Rows near named flat spaces through zero:
sb_nh: [  3 -23  -5  26  26  10   4 -10  30 -32   3  32 -16  10  -1 -23 -50   3
   0  -5  29  -7   2   1  28  -4 -10  -7  25  -9 -27  18 -34]
sl_rg: [-47 -18 -11  -2 -23  10  23 -26 -21  12  14  -7  13  -9 -25  -3 -28   1
  28 -39  14  32  -7 -16 -11 -26 -35 -13  21 -20  31 -40 -24]
nt_qr: [ 29  -7  10   3   3  28  41   8 -48 -10 -12 -22  -8  17 -24   8  -8 -13
 -18  18 -14  -6  15   0 -10 -30  11 -16  10  45  -2   7  28]
fb_cf: [-45 -41 -13  29 -13  58  14 -37 -15  -1  40 -20  11  42  36  14 -17 -25
  15 -49  13  43 -22   1  -4 -45 -24 -29 -19  17 -37 -11 -13]
nt_qr: [ 24 -20  -1   9  42   5 -11 -17  30 -20  -4  -2  -4  -2   2 -18 -28   6
 -26 -15 -12 -14  26   1  12 -32 -14  -1  -5  25 -36  24 -20]
fb_cf: [  4 -28  -4  24 -22  12  19   2 -12   3  -8  16 -23 -27 -25  -9 -26  12
   7   6  57  11  13   9  12  12  -5  -2  32 -42   7 -23 -11]
fb_cf: [-28  43  23 -34   9 -14  -1   8  -3   2   1  -8  22  26  14   5  18   8
   4 -10 -25  -2 -11  -4 -25 -10  22  -4  -8  20   6   6  12]
sb_nh: [-35   2  18 -12  13  -1   4   2  10  -1   2  12  14  14   0 -32 -21  22
  13 -29  32  13   4   1 -14 -21   7  -7  26 -11  -1  -2 -31]
sb_nh: [-18  61  13 -14 -22  -1  45  11 -21 -10   9  17 -14  28  13  39   6  -7
  12  27  11   2 -48   5  -3  21  34 -16   8  -8  -8 -17  32]
nt_qr: [ 13   7 -42   4  -8 -34 -31   7  53  17  27  32   1  -5  33 -19  36 -25
  20  16  17   5 -49   1  24  50 -12  27 -15 -35  -7   5 -37]
sb_nh: [ 27 -24 -14   5 -21   6 -12 -19 -19  27 -10 -42  -6 -53 -15  29  22   2
 -22  -6 -25   5  32   2  -5 -10 -27   8 -33   0   7 -27  25]
bl_mr: [-14 -54 -19  35   4  -4 -40  20  34 -10   5  50   3   9  -1 -59 -22  -5
  35   5  47  -1  -3  -5  30  44 -11  17  36 -41  27  30 -55]
sn_mf: [ 25 -11  10   7  -3  13 -27  35 -22   3 -12 -16   7  25  17   3  45 -15
 -10  33 -26 -17  12   7  -6  23  32   9 -23  34   9  38  38]
bl_mr: [ 13 -25  -4 -16  -9 -20  23  16 -39  16 -30  -3   7 -42 -85 -44 -20  12
  12   7   7  -3  36 -21 -14  -9 -21  11  56 -10  81 -20 -21]
sl_rg: [ 16  38  62 -17  15   1   3  19 -22 -16 -49 -16 -19 -18 -13  34  -6  52
 -41  19 -14 -34  58  19 -17  -3  51  -8  -1  11 -10   7  65]
sb_nh: [-18 -43 -29  54  27   2 -64   7  49 -65  19  62   2  59  29 -12 -33 -47
  35  30 -42 -38 -36 -28  66  72 -18  11   1   5  24  81 -20]
sl_rg: [  2 -10  -4  -3 -23  19  51  -6 -65   2  -7 -24  -1  -3 -50  17 -15 -16
   5   7 -20   7   4 -17 -14 -24 -15 -15  21  22  42 -25  22]
sn_mf: [ -6  26  35 -17  23 -10   3   1  -8 -26 -29  -2  -3  -5 -24  15 -28  28
 -16   4 -33 -29  31  -7  -5  -9  15  -7  12  15  14  10  28]
nt_qr: [ 53  -5  -5   1  43 -19 -32  20  43  -9 -10  12  -1   3  14 -38  14  -3
 -24  21  -9 -28  15   7  15   8  11  20  -8  23 -27  48 -18]
sn_mf: [ -9  23  13   4  30 -16 -15 -36  51 -34  -8  18 -22 -28   8  30 -48  32
 -21 -18 -14 -22  15   1  27  -1 -13  -5  -9 -22 -36  -3   0]
sl_rg: [ 16 -20 -12  26 -24  -9 -15  19  -3  -6 -14  27 -22 -26 -21   4  -4  -3
  12  40  15 -16   4  -2  28  61  -1  15  18 -40  37   2  10]
bl_mr: [-17   2 -18   3 -18 -16  -7 -10  12   6   9  15  -3 -20  -5   8  -3  -3
  19  -2   4   6 -19  -9  12  26 -20   7   3 -35  21 -20 -11]
sn_mf: [ 54  46   4   8 -12 -17  33 -11   4 -19 -27  15 -63 -62 -21  67 -19  19
 -37  50   3 -32   7  15  33  37   9   1  -2 -36 -28 -31  51]
fb_cf: [  7  -1  -1   7  -5  -7 -11  20   2  -4  -6  17  -5   3   0  -6   8  -4
   8  24   6 -11  -5   1  10  33  12   9   8 -11  15  13   4]
fb_cf: [ 21  22  30 -19  32 -26  -3  17   8 -19 -38  10  -7 -20 -33 -14 -20  34
 -21  17 -13 -36  40  -1  -1   2  20   7  24   5  15  17   9]
bl_mr: [ -2   7 -16 -14   5 -36 -32 -24  36  12  -1  -4   5 -47  -7   4   3  12
  -3 -20 -27  -4   9 -11   6   5 -33  18 -18 -23  13 -17 -16]
nt_qr: [-32 -12  -5  12  15   3  -1 -14  31 -18  17  30   2  18  10 -23 -39   3
  19 -25  29  10 -15  -4  14  -7 -13  -8  21 -18 -14   5 -42]
sl_rg: [ 44   3 -40  13   2  10   0  20   2  -4  34   1   5  64  47   3  55 -74
   2  45 -36  -6 -63  -2  16  22   9   7 -37  57 -27  45   9]
bl_mr: [ 12 -18   7  18   3   5 -23 -28   6 -12 -22 -17 -21 -50 -14  39 -24  24
 -28  -7 -27 -18  47   1  17   0 -21   0 -21 -12  -6 -10  28]
bl_mr: [ 35  16  -7 -27  36 -38 -41  32  11  -8 -12  -6  30  25  -4 -25  43 -28
  -6  34 -88 -42  -2 -23  -3  19   8  27 -19  61  41  61   9]
sb_nh: [-17  -9  13   2  31   5  -9  20  12 -24   3  23  17  52  10 -43 -17  -4
  14  -2   6  -8  -5  -5   0  -5  17  -4  24  23   2  44 -26]
sl_rg: [ 35  16  10 -31  29  10  45 -31  -2  23  -1 -50   0 -23  -4  -7   0  20
 -49 -42   8  20  30  17 -35 -98  -7 -15 -16  40 -69 -30 -12]
sn_mf: [ 18  23  31 -29   7   2  28  21 -33  13 -21 -25   6   3 -17  -9  17  19
 -20   6   3  -2  25  11 -35 -32  33  -6  10  29  -2  -3  21]
bl_mr: [ 19 -44  19  33  17  36  -7  13  -8 -20 -17   2 -13  13   0 -17 -24  11
 -18   6  27 -10  40  15   9  -9  18  -8  13  13 -24  30   5]
bl_mr: [-80  -6   8  -9   0 -10 -24  -8   0 -15   7  16  33  22 -13 -11 -31   6
  45 -33 -26   3  -8 -32  -5   7 -19  -4  22 -13  65   5 -19]
fb_cf: [-43 -32   3  14  20  18 -36 -21  20 -16  15  -3  22  27  24  -8 -22  -1
  11 -42 -19   6   7 -10   3 -19 -19  -8 -14  13  -6  22 -19]
sn_mf: [  8  22  -5 -14   3 -17 -28   3  38  27  15  -5   9  -3  48  -6  48   3
  -8 -10  13  11 -15  18  -9   5  12  14 -36  -8 -41   0 -11]
sb_nh: [-23  16  12 -21   4 -14  -2  13   4   9   1   7  18  12   2 -25   7  12
  14 -11  14   7  -5  -1 -18  -4  13   2  14  -5  13   1 -17]
sl_rg: [-10  18  13  -6 -13  12  17 -12 -13   8   1 -17  -7  -7  10  30   4  12
 -10 -12   9  12   1  12 -13 -16   9 -12 -13  -4 -23 -25  21]
sn_mf: [-14  10  45 -45   7 -22 -32  48 -26  31 -35 -26  42   2 -19 -43  44  36
   1  -5 -12  -8  48   1 -53  -7  41  15  11  18  56  18  12]
bl_mr: [ 42 -27  25  16   0  44  50  13 -50   0 -26 -22 -25  -5 -29  -8 -20  17
 -32  12  47   4  47  24 -14 -41  25 -19  27  21 -29  -7  20]
sn_mf: [ 14   7  23   2  22  -1  -7 -11  19 -14 -21  -2 -19 -28  -2  13 -24  35
 -31  -7   4 -16  38  13   6 -12   7  -3  -4  -7 -32   0  12]
sb_nh: [ 58  37  -5 -32  -2 -25  32   6  -1  36 -10 -21 -12 -42 -12  -4  38  10
 -32  14  17   5   5  18 -20 -20  10  12  -7   2 -28 -30   2]
sl_rg: [-52  24  27 -21  -7  -6   7 -18 -10   0  -7  -7   9 -14 -14  21 -23  33
   8 -33  -5   8  12  -7 -19 -17  -2 -13   9 -19  20 -30  10]
fb_cf: [-36  -6  27  11  27  25 -26  -8   5 -38   1  -3  12  47  28  17 -23   3
  -3 -18 -39 -15  11  -5   3 -12  11 -17 -17  35 -14  39  20]
fb_cf: [ 35   6  -3   3  -1 -14   3  34  -4  -4 -14  21 -12   2 -13 -16  13  -8
   0  46  10 -20  -5   3  11  37  21  13  19  -3  16  19   6]
sb_nh: [-33  24  22 -22  -8   6  24  -7 -16  13   3 -14  10   6   3   7  -1  20
   3 -28  18  21  -1   6 -29 -31  12 -15   5  -3  -8 -27   3]
nt_qr: [ -4  -5 -12   0   5   9  14 -45  10   2  12 -20  -5 -23  -1  19 -23   3
 -14 -37  -8  16   5  -2   1 -43 -35 -11 -16   2 -30 -29 -12]
nt_qr: [ -1  27 -29 -15 -14 -45 -31   0  42  24  17  17   7 -22  22   1  41 -10
  16   6  -6   3 -38  -4  10  43 -13  26 -22 -36  10 -12 -18]
sb_nh: [ 17  50  22 -41  11   4  43  11 -25  19   3 -33  12  28  15   3  36   0
 -23  -3  -5  11 -10  15 -43 -50  36 -13 -14  50 -39  -6  19]
sl_rg: [ -6 -47  11  30  -2  31  -9  32 -34 -22 -12  11   5  39 -14 -22 -14 -13
  16  23   4 -12  16  -6   6  19  17  -5  27  18  37  40  10]
bl_mr: [ -1   9 -15 -31   7 -34   3  -2  24  32   8   2  19 -23 -13 -47  12   9
  10 -25  23  19  -6  -5 -18 -21 -18  15  15 -17  10 -21 -53]
nt_qr: [ 24 -18 -30  21   7   1  -2   9  23  -9  18  27  -6  22  15 -26   3 -32
  10  20  17  -1 -31   0  25  20  -7   8   6   2 -16  24 -30]
sn_mf: [ 10  -7  -9   1 -24  -6  11   8 -14  19  -5   2  -7 -25 -20  -6   9   2
   7  11  26   9   1   3  -2  14  -4   7  14 -26  20 -22  -4]
fb_cf: [ 38 -27 -16  26 -13  -1   3   3   1  -1 -14  14 -31 -42 -26  -1 -14   3
  -8  26  28  -9  17   6  26  27 -12  10  16 -32   5 -10  -2]
nt_qr: [ 24   1 -14  -2   2  23  57 -26 -30  -3  10 -26 -10   3 -18  18 -17 -22
 -17  -6 -13  12  -8  -4  -6 -52 -20 -20  -1  37 -25 -21   5]
sl_rg: [ 39   0 -11   9  -5  -1   3  -6  18  16   1  -3 -23 -31  14   7  15   6
 -23   7  31   6   4  22   8   2   1   7 -16 -18 -44 -15  -2]
nt_qr: [ 26  13 -32 -14  24 -29 -14 -42  52   8  15 -12  -1 -37  11   7   4  -6
 -22 -24 -34  -1  -8  -6  12 -24 -44  12 -36   4 -36 -13 -26]
fb_cf: [ 71   1  -9  18 -11  19  56  18 -35  -7 -13   1 -40  -5 -23  13   1 -20
 -25  56  23 -12  -3  15  14   6  18  -5  16  16 -23  -3  28]
sn_mf: [ -1   1  24 -18  13   2   9   4  -9  11 -15 -16   9  -8 -13 -22  -5  28
 -13 -20  18   6  32   8 -26 -36  12  -5  13   8  -6  -6  -7]
[  5 -24 -12   5  13  -2  -5  30   7   0   9  23  18  38   0 -61   6 -21
  22  10  23   3 -16  -5   1   6   7   9  28  12  16  34 -42] : fb_cf
[-40   4   4  -4 -24  10 -21  -7 -26   8   9 -25  21  15  16  39  26 -11
  15 -12 -47   7  -9 -11 -14   9  -3  -5 -33  12  29  -4  36] : sb_nh
[  8 -56  11  43  33  14 -39   3  23 -45 -25  27 -15  -4 -17 -23 -57  17
  -8   7   2 -33  49  -4  37  18  -7   2  24  -6   7  45 -10] : fb_cf
[ 39 -31 -21  19  50 -28 -85 -14  80 -17  -7   9   0 -28  23 -19   1   2
 -27  -3 -46 -37  31  -4  38  20 -29  31 -39   6 -23  50 -24] : nt_qr
[-40   2  29  10  17   5 -51  30  19 -28  -1  26  18  59  43  -8   6   4
  18   7 -12 -19  -6   1   5  38  39   0  -6   8   6  56  12] : sl_rg
[ 48  23  -5  11 -17 -16  -8  16   9   0 -15  12 -35 -32   8  36  27   0
 -19  53   3 -23  -4  17  24  57  20  16 -18 -25 -13  -2  38] : sl_rg
[-28  34   4 -33   4 -23  -8 -44  20  15   5 -27  11 -38   4  33   0  24
 -11 -47 -37  10   6  -7 -16 -32 -28  -2 -32  -9  -9 -39   2] : bl_mr
[ 10 -31  -3  15 -10  28 -14 -14 -30   3  -4 -41   4  -5   0  31  13 -13
 -16  -4 -45  -1  25  -4  -4 -15 -14  -5 -34  32   5   3  36] : sb_nh
[ 12 -11   7  14 -22  29  48   9 -39   4  -5  -1 -21   0 -18   2 -13   2
  -2  12  50  15   4  14  -5 -11  14 -15  27  -9 -10 -21   9] : bl_mr
[-26  -7  -1   9   6 -14 -14  10  26 -16   2  42   1   9  -3 -28 -27   7
  27   1  27  -5 -11  -7  17  29  -1   5  32 -33  21  12 -32] : sb_nh
[ 10 -78 -18  68  10  52 -38 -15 -11 -52   2  -3 -11  32   8  29 -34 -41
  -5  17 -60 -28  17 -17  46  18 -28  -9 -24  41   5  55  29] : sb_nh
[ -4  -9   0  28   6  17 -29 -15  34 -16  11   9 -15   7  47  24  -4   2
 -11  -6   8  -2  -3  16  23  15   4  -4 -31 -12 -51  13   7] : bl_mr
[-21  32  18 -51  28 -18   6  -2  -1  14   3 -27  40  21  -1 -25  15   9
  -3 -36 -33   7   3 -10 -42 -54   4  -3  -5  43   5   3 -15] : bl_mr
[-10  18   7 -14  17 -39 -45  23  15 -22 -18  21  16   9 -13  -5   5  -2
  14  27 -62 -41   1 -25  12  48   6  20   3   7  61  40  13] : nt_qr
[-14 -30 -23   3   0   4  -6 -10  12  17  22  -1  19   7   5 -37   1 -13
  18 -29  19  26 -12  -6  -5 -20 -26   3   5  -3   2  -4 -47] : fb_cf
[  1  29 -40   1 -40 -30 -19 -40  27  20  19  -4 -19 -60  17  71  27 -12
   2   4 -32   5 -35  -6  25  45 -40  16 -51 -50   0 -49  21] : sb_nh
[ 39  22 -15  -6   5 -45 -20   7  35   0 -15  22 -18 -45 -14   2  10   6
 -10  33 -12 -28   1  -2  24  44  -6  26  -2 -28  12   1  -1] : sl_rg
[-27 -53 -10  14  14   6 -54 -26  24   3   6 -15  23 -13   6 -18 -13   6
   5 -47 -23   7  30 -13   3 -18 -40   7 -19   0  12  10 -28] : sb_nh
[-31  22  14  34 -66  22 -15  -4   5  13  10  15 -41 -23  62  82  26  23
   5  13  65  21 -22  41  18  70  34  -7 -36 -86 -46 -43  54] : sl_rg
[ -4  -8  -2  -8  11  -8  -3  26   1   2   4  15  20  30  -5 -47   7 -11
  19   5   9   1 -11  -8  -8   3   9   7  24  12  23  24 -28] : bl_mr
[ 17  19  -4   8 -13 -10  30 -14  -5 -16 -14  17 -37 -40 -33  36 -33   9
  -8  24   5 -14   0  -2  24  21 -10  -3  18 -31   6 -29  18] : sn_mf
[ 83  16 -36 -10  13 -15  23   7  38  36  21  -4 -14 -12  33 -33  52 -22
 -32  16  46  16 -28  30   0 -20   6  17 -22  11 -83  -5 -37] : nt_qr

Rows near named flat spaces through zero:
zc_hz: [  8  26  30  -2  24  46  42  19  14  26  -2   3 -12 -73  35  23  -5   5
  -5  18 -46   9  11   1 -17 -16   3 -41   3 -53 -27 -44  10]
jn_cd: [-31  -1   4 -35 -30   2   7 -17  11   3  18 -24  -4  25 -46  14  23 -20
  -4  35   6 -17 -29  13  58 -10  12  -8   3  47   4  43 -26]
zc_hz: [ 27   6 -24  28 -17 -33 -32 -14 -10  18   1  -9  38 -39  49  33  -1  -2
   2   2  17  32  21  17  -7  23 -72  11 -13 -20  39 -13  -3]
jn_cd: [ 51  -3  14  25  14  20 -16  17  17 -33   4  26 -33  18  19 -22 -16  -1
 -39 -28  -8  -6  24  -8 -31  -9  28 -21  13 -36 -12 -14  20]
zc_hz: [-44  -4   6  -2  -8   0 -11 -12  -6 -20   7  -9   2  64 -58  -1  -3  29
  -2   7 -13 -30 -19  -3  36   1  39 -11   5  33  18  22   8]
jn_cd: [ 27 -13 -31  21  -6  13  -6   7  12  -8 -13  15   2 -20  47  17 -15   0
   0 -18 -24  18  23  -5 -30  32 -17  -6   3 -32  -2 -19  20]
jn_cd: [-12   7  13 -34  -2   6  20  -1   8   4  -9  -6  -4 -41  10   8  13  -4
   8  13 -20  15   7  11  -4 -12  -8 -20   1  -1  -7   4  11]
zl_lc: [ 11  -6 -15  14 -10   3  -7  -2   3   4   8   0   1  16   0   6  -2 -12
  -6   0  11  -6  -7  -3  10  11  -3   9  -1   3  -1   3 -14]
jg_jt: [-28   9   3   7  27 -13  18   6 -29  32  -8  -6  21 -12  -9 -10  -5  17
  35   0  15  -2 -16 -13  -6  -1  -5  33 -12   4  -4 -22 -14]
jg_jt: [-14  -6   0   3  11   1  -8  25   9 -21   2 -21  -3  -3  -1  30 -25  23
  14   7 -61   6  11  -8  14  28  27 -12  35 -12  33   7   2]
jn_cd: [-37  10  15  -8  -2   0   5 -14 -10   6   4  -9   9  17 -35   3   7  20
   2  16  -3 -16 -15   4  24 -12  10 -12  -7  18   7   4   4]
zl_lc: [ 25 -12  -1 -14   4 -40 -33  32  14 -31   4 -33  -4 -36  31  25 -14 -11
  15   2 -35  39  31   6   4  26 -10  10  45  -7  55  33 -16]
zc_hz: [-21 -20  11 -50   5  43  48   9  21 -20  -8  23 -55  50 -53 -56  16 -27
  -3 -10   4 -36 -30 -19  -2 -29  78   0   6  41 -74  28  -1]
zl_lc: [-22 -15 -39 -10 -59  12  -1 -57   2   3  -6  22  13  56 -28  -5  32 -14
 -19   2  42 -22 -23  15  19   1 -21 -10 -42  47 -25  21  20]
hb_tc: [-16  -4 -13 -25   0  -1  33 -12 -12  26 -23  16   7 -21   5 -28  21 -16
  26  -8  35   6 -12  -3 -27 -11 -21  27 -28  19 -42  -7   1]
zl_lc: [-32   4  30 -51  23  49  62  27  23   1 -10  -3 -38 -35 -15  -3   4  -3
  16  18 -58  -6  -9 -10  -2 -20  56 -30  21  -3 -46   0   6]
jg_jt: [ 40 -21   3 -10   5 -22 -34  14  13 -61 -13  18 -29  17  19 -36  -7  -4
 -17 -41  -4  18  39  -1 -42   0  16  -2  21  -5  12  24  31]
zl_lc: [-11  -7 -19  -6  -7 -29 -13   0  -7  -1  -9 -17  22 -22  16  20  -2   6
  26   2 -11  24  11   5   0  25 -28  14   6   6  32  10   1]
hb_tc: [ 13   0 -23  50  22  11   5   3 -20  19 -17  30  17  -2  30 -12 -21  22
  10 -31  11  -1   6 -20 -47  18 -13  20 -21 -36 -21 -55  18]
jg_jt: [ 13  20   5   8  14 -10  32 -23 -37  70  -3  26  18 -16   2 -55  31 -32
   6  -9 115 -11 -33  -2 -27 -46 -46  56 -60  12 -61 -35 -34]
hb_tc: [ -9   6   5  24  38   5  12  42  -6  19  10 -27   5 -26   5  29 -33  16
  32  13 -43   2  -6 -22  12  25  21  20  31 -27  18 -22 -34]
hb_tc: [  1   0   6  -3  -7 -13 -18  10   9 -10  19 -29  -1   2 -10  27  -6  -5
  -3  20 -19   3   0   6  36  10   6  -4  25   7  36  25 -23]
jg_jt: [ 45 -22   1  10  40 -18 -17  49   5 -39  -9  11 -32   7  23 -41 -29  -8
   8 -45  -5  13  25 -26 -47  11  35  36  36 -20  -1   3  -5]
zc_hz: [ -4  53  77  11  38   6  10 -10 -23  25  11   6   4 -27 -12 -18   7  36
 -28  13  15 -13   3  13  -8 -67   0 -38 -23 -33  -2 -44  17]
zc_hz: [-51   6 -12   5 -42   7 -12 -46  -5   4   7 -10  31  41 -39  38  12  31
 -12  28 -12 -21 -17  18  50  10 -11 -37 -21  27  27  10  22]
zl_lc: [-13   3  -1  -1  -6   9   9 -17  -6   8  -5  12   4  13 -11  -9   9   6
  -5  -1  13 -11  -9   2  -2 -10  -2  -6 -19   8 -16  -7  12]
hb_tc: [ -2  -9 -21 -10 -12 -26  -4 -14 -12  10  -9   2  15  -1   4 -14  15 -16
  16  -8  40  10  -6   4  -7   3 -31  33 -17  25  -3  12  -9]
jn_cd: [ 40 -19 -11  18  -4 -32 -31  11  -3  -2  36 -10 -16  69 -35 -34   2 -53
 -14  -8  80 -25 -32 -12  35  -3  15  68  11  41   2  41 -77]
zl_lc: [-30  14  33 -28  15  54  55  -4   7  10  -9  23 -28   3 -31 -28  14   7
 -10   6 -12 -29 -19  -7  -8 -42  46 -35 -15   1 -63 -19  22]
jn_cd: [ 13  -6  -7  12 -10  17  -9  -1  14 -17   4   8 -11  20   2   7  -7   1
 -20  -5 -14  -8   6  -1   2   8  13 -18   6  -9  -1   1  11]
hb_tc: [ -7  -3   0 -29 -15  -6   7 -17   2  -1  -7   7  -4   1  -8 -17  23 -15
  -2   0  23   2  -4  10  -3 -16 -10   0 -14  24 -15  18   6]
jg_jt: [ -8   8  10  -4   3 -14  -6  -5  -8   3  -2  -7  11 -14   2   4   3  10
   5   5  -1   9   6   7   0  -5 -13  -4  -3  -1  16  -1   5]
jg_jt: [ -8  24  31  -7  21 -45 -16   1 -24  10  -3 -20  26 -49  15   4   2  23
  16   7   4  28  19  15  -8 -16 -36   4  -2 -10  42  -7   4]
zc_hz: [ 27  -7 -10  18   4 -50 -39   2 -18  -7   2  -4  15   8  14 -17  -5  -6
   5 -20  42  16  12   1 -13   7 -29  41   0   5  31   9 -14]
hb_tc: [ -8   0  24  -2  38 -14   0  26 -12 -15  -4  -3 -13  12 -18 -30 -15  18
  15 -16  -7  -5   2 -17 -14 -10  37  18  18   0   5   0  -2]
zl_lc: [ 20  10  16  29  44   3   7  42  -5  16  11 -12  -5 -28  18   7 -29   6
  14   0 -20   3   2 -20  -8   7  17  20  24 -38   6 -29 -31]
hb_tc: [ -2   3  -6   2  -7   9   5   4   8  13   9 -15   5 -17   6  30  -3  -6
   4  19 -18   3  -5   3  20  12  -7  -5   7  -6   8   0 -16]
jn_cd: [ -2   1 -10  18   0  18   0  -3   3  -8 -13  13   6  -8  21  16 -13  26
  -3  -9 -34   5  17  -2 -21  16  -3 -26  -3 -28   2 -25  36]
zc_hz: [ -1 -12  -1   6  27   4   0  41   9 -20   0 -14 -15  -1   2  10 -30  11
  20  -6 -50   4   7 -21  -2  27  40   9  40 -15  14   2 -10]
jg_jt: [ 10 -39 -33  11  21  15  13  24   0 -27 -21  38 -32  64 -14 -62 -18 -10
  15 -54  18 -22 -11 -41 -44  18  55  48   6  13 -53  -1   3]
[-21  39  28  19 -22 -21 -26 -59 -31  27  12   0  44  10 -20  10  24  34
 -31  21  45 -11  -5  34  24 -37 -52 -33 -49   6  30 -17  23] : zc_hz
[ 14  -3 -17  28  16 -10  -6   9 -14   8 -13  10  15 -16  31  -3 -16  12
  16 -22   4  14  13 -11 -33  19 -20  22  -6 -24   3 -28   7] : jn_cd
[-16 -10 -50  85   0  -7 -34 -14 -34   8  -2  12  46  67  -8  17 -37  51
  11 -24   6 -22 -11 -23   1  53  -9  27 -18 -12  29 -39  11] : jn_cd
[-35 -11 -15   2 -17   1 -11  -9   1 -16   4 -12   8  45 -35  19  -7  20
   5   9 -25 -16 -12  -3  33  22  22  -8   9  24  22  20   6] : zc_hz
[ 69   2  41  45  35  13 -34  23   8 -46  21  35 -50  67 -11 -58 -24   2
 -64 -42  23 -32  16 -17 -28 -34  60 -11  16 -34 -13 -13   8] : jn_cd
[ -7   0  -1   7  18 -16  -1  26  -6  11   9 -28   9 -15  -1  19 -16   1
  28  12 -16   7  -7 -11  18  19   5  27  23  -1  24   3 -35] : hb_tc
[-25   7  -3  21 -16 -25 -35 -25 -18  -4   9 -15  32  33 -24  22  -3  33
  -4  10   2  -8  -3  11  31  10 -16  -8  -8  14  48   7   9] : zc_hz
[-19  -6  47 -42  41 -44  -9  27 -14 -40  -4 -12 -28  30 -49 -62  -1  10
  18 -18  11  -4   0 -11  -7 -34  55  29  29  37  14  40  -7] : hb_tc
[-11   9 -27 -26 -43  62  62 -40  20  51 -17  26   6 -53  29  24  38 -32
  -7  25   6   2 -15  18  -8  -9 -44 -38 -49  -5 -73 -27  20] : hb_tc
[ -43   24   47  -65   20   98  110    6   29   31  -20   23  -45  -61
  -12  -10   25   -5    1   29  -55  -19  -19   -3  -16  -53   53  -67
  -12  -17 -103  -33   30] : hb_tc
[ -1   7  25 -26   5  -2  10   3   4  -1   4  -5 -13 -12 -10 -12  12 -11
  -4   9   5   1  -2   6   4 -25   8  -6   4   9  -7  13  -6] : jn_cd
[ 21 -20 -14 -26 -43 -11 -29 -14  27 -39   8  -3 -18  28  -5   3  17 -31
 -27   1   5   5  10  18  20   4  -3 -15  12  29  15  53   3] : zl_lc
[-10   2  25  -9  23 -15  -7  30   1 -14  13 -29 -11   2 -21   4 -14   7
  12  11 -26  -1  -2  -8  23   0  33   8  35   5  29  19 -24] : hb_tc
[ -5   9  33  -1  29  30  19  14   4 -14  -6  17 -25   6 -11 -21 -10  23
 -12 -10 -29 -15   6 -11 -20 -22  46 -29   7 -22 -24 -21  26] : hb_tc
[ -1  21  54 -46  31 -15  24  13  -6   9  -5  -6 -17 -51  -1 -34  19 -10
   8   6  15  14   5   8 -18 -52   3   1   1   2 -15   4  -6] : jn_cd
[-16   4  -1   6 -19 -22 -24 -31 -16  -1   6  -1  20  36 -26  -4  12  13
 -11   3  32 -11  -9  12  19  -8 -17   0 -20  25  21  12   6] : zc_hz
[ 31   2   9  18 -13   5 -22 -17   4 -14  15  19 -14  46 -13 -23   7 -11
 -45 -11  39 -21  -2   6   3 -22   7 -11 -12   3  -9   5   3] : zl_lc
[  6  22  12  25  -1 -27 -28 -18 -21  15   7  -8  32 -15  13  15   1  21
  -9   6  19  10  11  16   3  -7 -43  -6 -17 -15  37 -17   6] : zc_hz
[  7  -6  -8  44  53 -20  -4  19 -40   2 -26  31  11  18  13 -54 -29  34
  29 -56  29  -1   8 -34 -67   8   9  53 -13 -22 -15 -47  16] : hb_tc
[ -9  -5  24 -32  11 -21  -3  -2  -7 -26 -10   9 -18  24 -27 -50  13   1
   0 -18  24  -4   2   0 -16 -30  23   9   0  28  -8  24  13] : hb_tc
[-55  34  19  -2  -1  -9   9 -13 -18  42  11 -43  45 -48 -11  62   2  36
  24  52 -34   8 -11  18  48   3 -31 -23  -5  -4  45 -14 -10] : jg_jt
[ 20 -38 -82  47 -47   0 -33  -9  11  -2  15  -4  17  58   6  38 -15 -27
   0  -5  13 -10 -17 -11  33  70 -18  36   4  18  17  19 -33] : jn_cd
[ -8   4   7 -14 -15 -14 -14 -20  -2 -12  -5   0   8  -2  -1   2  12  11
  -9   2   0   9  12  17   0  -9 -17 -20  -8   8  18  11  25] : jg_jt
[-30  18   0  -8 -36  18   8 -35   5  25  12 -14  22  -9 -14  45  20   5
 -13  41 -10  -8 -15  24  45  -5 -25 -40 -20  10   9   2   3] : jg_jt
